Below are the code and all the weights of a small trained network. Each question names an input and a class and asks about switching units off, where a switched-off unit gives its printed mean instead of its output.

import numpy as np


def w(rows, s, z=0):
    codes = np.array(rows[::2]) - 128.0
    scale = np.full(codes.shape[1], s)
    scale[-1] = z or s
    return codes * scale


def f(y):
    return np.maximum(y, 0)


def log_softmax(a):
    a = a - a.max(-1, keepdims=True)
    return a - np.log(np.exp(a).sum(-1, keepdims=True))


def net(x, mask):
    res = np.array(x, float).reshape(1, 3) / 4 @ E
    y = f(res @ A[0][:, :-1].T + A[0][:, -1])
    res = res + np.where(mask, y, B[0][:, -1]) @ B[0][:, :-1]
    return log_softmax(res[-1] @ U[:, :-1].T + U[:, -1])


A, B = {}, {}
E = w([
[69,141,35,189,133,106,122,159,85,211,148],'x0',
[106,194,140,67,208,101,6,202,120,119,187],'x1',
[114,90,83,95,67,153,68,206,168,131,13],'x2',
],0.011)
A[0] = w([
[112,98,64,68,93,209,99,201,180,123,60,126],'N1',
[141,191,208,182,209,72,161,39,55,133,216,65],'N2',
[106,64,102,71,75,168,69,200,159,148,48,70],'N3',
[43,149,38,225,140,57,90,190,44,249,161,91],'N4',
[104,203,142,54,194,78,21,173,112,107,149,47],'N5',
[170,25,110,206,20,214,254,10,135,161,50,73],'N6',
[122,156,135,53,153,91,91,177,103,130,169,253],'N7',
[203,139,209,29,150,171,75,100,177,61,127,51],'N8',
[49,114,11,178,132,125,92,179,69,200,114,97],'N9',
[120,122,96,132,87,155,38,186,214,128,38,87],'N10',
[199,111,217,54,106,181,102,151,171,34,126,191],'N11',
[176,80,204,71,112,167,135,111,193,32,111,55],'N12',
[103,194,156,50,176,79,36,201,136,119,154,46],'N13',
[107,121,47,148,146,123,183,136,84,207,116,188],'N14',
],0.0065,0.011)
B[0] = w([
[120,99,96,180,196,176,145,102,69,89,190,209],'N1',
[177,132,63,212,201,150,154,64,38,92,182,205],'N2',
[177,136,72,184,193,125,111,84,73,105,162,194],'N3',
[109,192,174,72,108,51,67,70,150,88,77,220],'N4',
[207,167,115,163,130,133,161,181,129,208,65,193],'N5',
[202,150,122,152,101,139,128,215,146,208,80,250],'N6',
[130,23,146,152,115,207,168,176,191,172,113,243],'N7',
[124,254,123,65,113,22,64,95,105,120,119,175],'N8',
[97,165,179,110,107,63,71,79,143,115,122,201],'N9',
[149,137,82,173,178,140,137,86,61,87,177,197],'N10',
[94,131,171,103,119,89,68,94,183,97,118,227],'N11',
[114,228,159,98,105,59,76,84,117,134,102,174],'N12',
[236,186,112,143,105,143,167,181,134,204,90,189],'N13',
[99,110,193,129,126,123,93,95,195,118,111,208],'N14',
],0.0097,0.014)
U = w([
[178,145,130,140,110,142,130,222,153,236,86,87],'0',
[90,173,179,74,113,46,78,80,157,87,110,84],'1',
[140,118,74,175,178,156,126,91,11,74,193,114],'2',
[79,5,191,120,109,205,135,150,240,126,130,249],'3',
[55,132,124,95,108,162,168,178,85,122,139,103],'4',
[85,118,88,54,95,148,168,154,95,110,141,106],'5',
[104,113,98,72,104,140,156,158,104,117,147,108],'6',
],0.013,0.02)

Each question gives the input, the list of numbers given to net, and the class t.
The units are the neurons (one row each of A and B). Each row of codes is followed by its name. A weight is (code - 128) times the scale printed after its matrix; where a second scale follows, it is the last column's (A, B and U).
mask holds one flag per neuron, in row order. A switched-off neuron (its flag False) gives its mean, the last column of its row in B, instead of its output. The means were averaged over made-up inputs and are rounded, as every weight is.
A unit's drop is (log p(t) with every unit on - log p(t) with that unit switched off) / (log p(t) with every unit on - log p(t) with every unit switched off).
The circuit of an input: a set's keep is (log p(t) with only the set's units on - log p(t) with every unit switched off) / (log p(t) with every unit on - log p(t) with every unit switched off). Starting from the 12 units with the biggest drops (on a tie, the unit counted first), units are removed one at a time, each time the one whose removal leaves the highest keep (on an exact tie, the one counted first), for as long as the keep stays at least 0.8.
units of the circuit, in order: the units of the circuit, biggest drop first
unit that matters most: the unit with the biggest drop
top k neurons: the k neurons with the biggest drops, biggest first
drop of u: that unit's drop, to one decimal
input [8,-7,-8], class 1: unit that matters most	N4
input [7,6,0], class 1: top 2 neurons	[N4; N9]
input [6,4,-6], class 1: top 4 neurons	[N4; N1; N10; N3]
input [-6,4,-7], class 2: top 3 neurons	[N2; N4; N9]
input [-3,-8,-8], class 0: top 4 neurons	[N6; N1; N10; N3]
input [-2,3,3], class 3: top 4 neurons	[N6; N2; N7; N11]
input [7,7,8], class 2: top 3 neurons	[N10; N1; N3]
input [-8,-8,-7], class 0: top 3 neurons	[N6; N4; N9]
input [-7,7,-3], class 0: top 2 neurons	[N5; N13]
input [5,4,-1], class 1: top 3 neurons	[N4; N6; N9]
input [-4,3,-6], class 2: top 2 neurons	[N2; N4]
input [4,-1,-2], class 1: top 2 neurons	[N4; N7]
input [5,6,-6], class 0: top 2 neurons	[N5; N7]
input [-4,-6,8], class 2: units of the circuit, in order	[N1]
input [-3,3,-1], class 3: top 3 neurons	[N6; N4; N7]
input [1,-5,-4], class 0: drop of N6	1.5
input [-2,-1,3], class 3: drop of N2	1.3
input [-1,-1,5], class 2: drop of N8	0.0
